Here is a tiny trained network, its code and every weight. The questions are about switching its units off for an input and a class, where a switched-off unit gives its printed mean instead of its output.

import numpy as np


def w(rows, s, z=0):
    codes = np.array(rows[::2]) - 128.0
    scale = np.full(codes.shape[1], s)
    scale[-1] = z or s
    return codes * scale


def norm(h):
    return h / np.sqrt((h * h).mean(-1, keepdims=True) + 1e-5)


def f(y):
    return y / 2 * (1 + np.tanh(0.7978845608 * (y + 0.044715 * y**3)))


def log_softmax(a):
    a = a - a.max(-1, keepdims=True)
    return a - np.log(np.exp(a).sum(-1, keepdims=True))


def net(x, mask):
    res = np.array(x, float).reshape(1, 8) / 4 @ E
    u = 0
    for l in range(4):
        y = f(norm(res) @ A[l][:, :-1].T + A[l][:, -1])
        res = res + np.where(mask[u : u + 10], y, B[l][:, -1]) @ B[l][:, :-1]
        u += 10
    return log_softmax(norm(res)[-1] @ U[:, :-1].T + U[:, -1])


A, B = {}, {}
E = w([
[127,128,129,128,127,127,130],'x0',
[131,126,130,129,132,135,128],'x1',
[129,127,128,128,129,128,127],'x2',
[31,154,84,185,250,50,121],'x3',
[131,129,127,126,130,129,127],'x4',
[169,49,64,216,84,53,124],'x5',
[62,28,57,32,135,166,169],'x6',
[180,203,19,122,146,158,186],'x7',
],0.002)
A[0] = w([
[205,196,198,195,153,102,132,44],'L0N0',
[37,159,99,174,192,70,146,42],'L0N1',
[79,51,223,138,124,113,86,34],'L0N2',
[71,201,193,79,157,197,139,26],'L0N3',
[151,46,79,230,88,106,137,28],'L0N4',
[201,114,156,89,29,153,150,1],'L0N5',
[105,36,73,48,155,146,151,13],'L0N6',
[183,200,2,109,140,158,128,24],'L0N7',
[120,130,126,136,124,136,129,118],'L0N8',
[123,131,120,137,127,141,129,112],'L0N9',
],0.0052,0.00093)
B[0] = w([
[34,148,108,130,76,173,110,235],'L0N0',
[185,58,150,129,151,200,76,234],'L0N1',
[134,117,148,161,122,121,255,201],'L0N2',
[197,114,60,84,80,45,115,242],'L0N3',
[167,167,96,21,103,93,121,209],'L0N4',
[138,71,125,171,224,149,69,240],'L0N5',
[65,197,134,190,78,149,74,213],'L0N6',
[107,66,214,148,110,93,218,253],'L0N7',
[129,133,129,128,132,128,128,126],'L0N8',
[126,128,133,130,129,123,127,126],'L0N9',
],0.0089,0.0024)
A[1] = w([
[133,99,162,126,138,147,113,80],'L1N0',
[118,125,145,131,124,133,122,136],'L1N1',
[156,165,78,71,120,47,99,18],'L1N2',
[35,192,90,178,84,168,112,2],'L1N3',
[169,155,120,63,131,72,102,30],'L1N4',
[101,108,100,102,147,136,155,97],'L1N5',
[93,225,148,150,98,162,97,56],'L1N6',
[162,98,140,147,203,195,92,58],'L1N7',
[141,106,127,155,223,161,70,53],'L1N8',
[119,130,186,148,152,99,253,12],'L1N9',
],0.0072,0.00068)
B[1] = w([
[138,106,65,116,132,119,139,163],'L1N0',
[164,156,131,121,130,102,109,137],'L1N1',
[137,173,133,2,161,128,156,213],'L1N2',
[42,203,135,155,89,126,23,242],'L1N3',
[124,183,63,63,104,97,182,184],'L1N4',
[100,93,144,132,111,130,79,130],'L1N5',
[81,72,62,145,81,69,100,181],'L1N6',
[171,91,62,173,142,195,147,241],'L1N7',
[244,89,91,157,91,184,133,227],'L1N8',
[143,124,234,190,119,57,197,253],'L1N9',
],0.0081,0.0034)
A[2] = w([
[141,133,144,89,222,140,145,49],'L2N0',
[100,135,159,152,219,142,121,85],'L2N1',
[110,114,135,129,154,129,115,37],'L2N2',
[71,164,136,201,242,148,122,32],'L2N3',
[35,161,201,121,108,170,16,3],'L2N4',
[113,162,142,116,221,129,110,40],'L2N5',
[137,198,132,158,185,159,104,69],'L2N6',
[48,75,158,153,169,162,93,68],'L2N7',
[137,169,178,253,194,179,98,110],'L2N8',
[60,152,169,216,223,180,200,75],'L2N9',
],0.0056,0.00062)
B[2] = w([
[71,215,137,86,25,205,114,124],'L2N0',
[135,175,89,159,65,135,205,97],'L2N1',
[184,146,123,137,97,103,123,105],'L2N2',
[154,128,127,60,53,157,92,110],'L2N3',
[107,159,8,217,88,56,94,253],'L2N4',
[128,145,131,92,52,163,164,84],'L2N5',
[106,65,133,93,31,152,177,101],'L2N6',
[197,147,73,83,66,3,116,147],'L2N7',
[136,153,123,22,161,147,134,220],'L2N8',
[139,155,190,76,152,80,127,170],'L2N9',
],0.0049,0.0022)
A[3] = w([
[60,128,165,137,229,153,166,47],'L3N0',
[30,146,180,137,225,130,170,70],'L3N1',
[106,157,157,154,134,168,124,97],'L3N2',
[67,171,178,156,160,203,183,27],'L3N3',
[81,125,184,115,183,200,69,2],'L3N4',
[144,113,161,114,160,84,77,74],'L3N5',
[127,182,192,113,205,168,89,30],'L3N6',
[111,194,253,164,179,169,115,41],'L3N7',
[106,71,156,95,219,185,211,6],'L3N8',
[67,128,162,132,167,190,116,29],'L3N9',
],0.0054,0.00079)
B[3] = w([
[182,183,150,137,56,113,113,94],'L3N0',
[190,108,177,130,95,122,104,156],'L3N1',
[137,97,121,95,105,108,120,93],'L3N2',
[183,109,160,105,158,55,68,86],'L3N3',
[245,157,15,151,1,50,198,40],'L3N4',
[76,103,92,130,170,113,190,108],'L3N5',
[112,96,43,104,55,83,206,51],'L3N6',
[122,64,94,123,122,72,207,159],'L3N7',
[146,163,107,137,26,117,73,249],'L3N8',
[202,134,91,120,60,78,129,48],'L3N9',
],0.0076,0.0012)
U = w([
[207,66,79,169,151,224,109,252],'0',
[32,162,88,179,89,95,48,170],'1',
[137,105,232,162,124,61,198,66],'2',
[129,184,102,2,148,128,157,12],'3',
],0.0076,0.00037)

Each question gives the input, the list of numbers given to net, and the class t.
The units are the neurons (one row each of A and B). Each row of codes is followed by its name. A weight is (code - 128) times the scale printed after its matrix; where a second scale follows, it is the last column's (A, B and U).
mask holds one flag per neuron, layer by layer. A switched-off neuron (its flag False) gives its mean, the last column of its row in B, instead of its output. The means were averaged over made-up inputs and are rounded, as every weight is.
A unit's drop is (log p(t) with every unit on - log p(t) with that unit switched off) / (log p(t) with every unit on - log p(t) with every unit switched off).
The circuit of an input: a set's keep is (log p(t) with only the set's units on - log p(t) with every unit switched off) / (log p(t) with every unit on - log p(t) with every unit switched off). Starting from the 12 units with the biggest drops (on a tie, the unit counted first), units are removed one at a time, each time the one whose removal leaves the highest keep (on an exact tie, the one counted first), for as long as the keep stays at least 0.8.
units of the circuit, in order: the units of the circuit, biggest drop first
unit that matters most: the unit with the biggest drop
top k neurons: the k neurons with the biggest drops, biggest first
k most important neurons of layer l: the k neurons of layer l with the biggest drops, biggest first
input [5,2,-7,-1,-5,7,2,-8], class 2: units of the circuit, in order : [L0N2]
input [6,-8,-7,3,-8,8,-5,-7], class 3: units of the circuit, in order : [L0N4 L1N2]
input [3,-2,-7,6,2,5,-6,-1], class 0: top 2 neurons : [L0N1 L0N6]
input [-6,-1,8,3,2,6,-4,-2], class 3: top 2 neurons : [L0N4 L0N6]
input [-6,2,5,5,-3,-7,-6,-2], class 3: 3 most important neurons of layer 0 : [L0N3 L0N6 L0N5]
input [1,-4,4,-1,3,-6,-5,-4], class 3: units of the circuit, in order : [L0N3 L1N2]
input [-5,4,-1,6,-4,-7,0,-7], class 2: top 3 neurons : [L0N2 L0N5 L0N4]
input [2,2,3,-6,-1,7,6,4], class 3: top 3 neurons : [L0N4 L0N1 L0N0]
input [5,2,7,3,4,-6,6,6], class 1: top 4 neurons : [L0N6 L0N2 L0N4 L2N4]
input [-5,-7,-6,-4,-5,-2,6,-6], class 1: top 3 neurons : [L0N6 L0N7 L1N3]
input [3,-1,7,8,5,7,1,7], class 0: top 3 neurons : [L0N1 L0N2 L0N3]
input [-3,5,0,0,-6,-4,-3,-1], class 3: 2 most important neurons of layer 0 : [L0N3 L0N6]
input [5,-6,-1,2,4,8,7,8], class 2: top 2 neurons : [L0N7 L0N0]
input [5,6,-2,7,5,4,-4,2], class 0: units of the circuit, in order : [L0N1]
input [-3,7,1,8,5,-2,-3,-8], class 0: top 2 neurons : [L0N1 L0N7]
input [-5,2,2,8,2,0,-8,4], class 0: top 3 neurons : [L0N1 L0N6 L1N8]
input [-3,5,2,8,3,4,2,7], class 0: top 2 neurons : [L0N1 L0N2]
input [-5,2,-8,3,7,6,-7,8], class 2: top 3 neurons : [L0N7 L0N6 L1N9]
input [-4,6,-6,7,6,-7,7,-6], class 0: 4 most important neurons of layer 0 : [L0N1 L0N7 L0N4 L0N0]
input [5,-6,-6,6,-7,-5,6,-7], class 2: top 3 neurons : [L0N2 L0N0 L0N5]
input [-6,5,7,-4,8,-5,6,0], class 1: 3 most important neurons of layer 0 : [L0N6 L0N1 L0N4]
input [-4,7,-2,4,-1,8,3,-3], class 3: unit that matters most : L0N4
input [1,-8,-5,-7,-1,8,6,3], class 3: top 4 neurons : [L0N4 L0N1 L0N0 L1N2]
input [6,6,5,-7,-3,-2,-4,-5], class 0: top 2 neurons : [L0N5 L0N7]
input [-5,-4,3,-4,5,2,-6,1], class 1: 2 most important neurons of layer 0 : [L0N0 L0N1]
input [3,-5,6,4,-2,6,3,-4], class 3: 2 most important neurons of layer 0 : [L0N4 L0N7]
input [7,-2,1,0,-4,-1,-1,3], class 2: unit that matters most : L0N7
input [-5,-6,6,4,4,4,-2,5], class 2: 3 most important neurons of layer 0 : [L0N7 L0N5 L0N3]
input [2,1,-2,-6,-7,-4,-1,8], class 2: 2 most important neurons of layer 0 : [L0N7 L0N1]
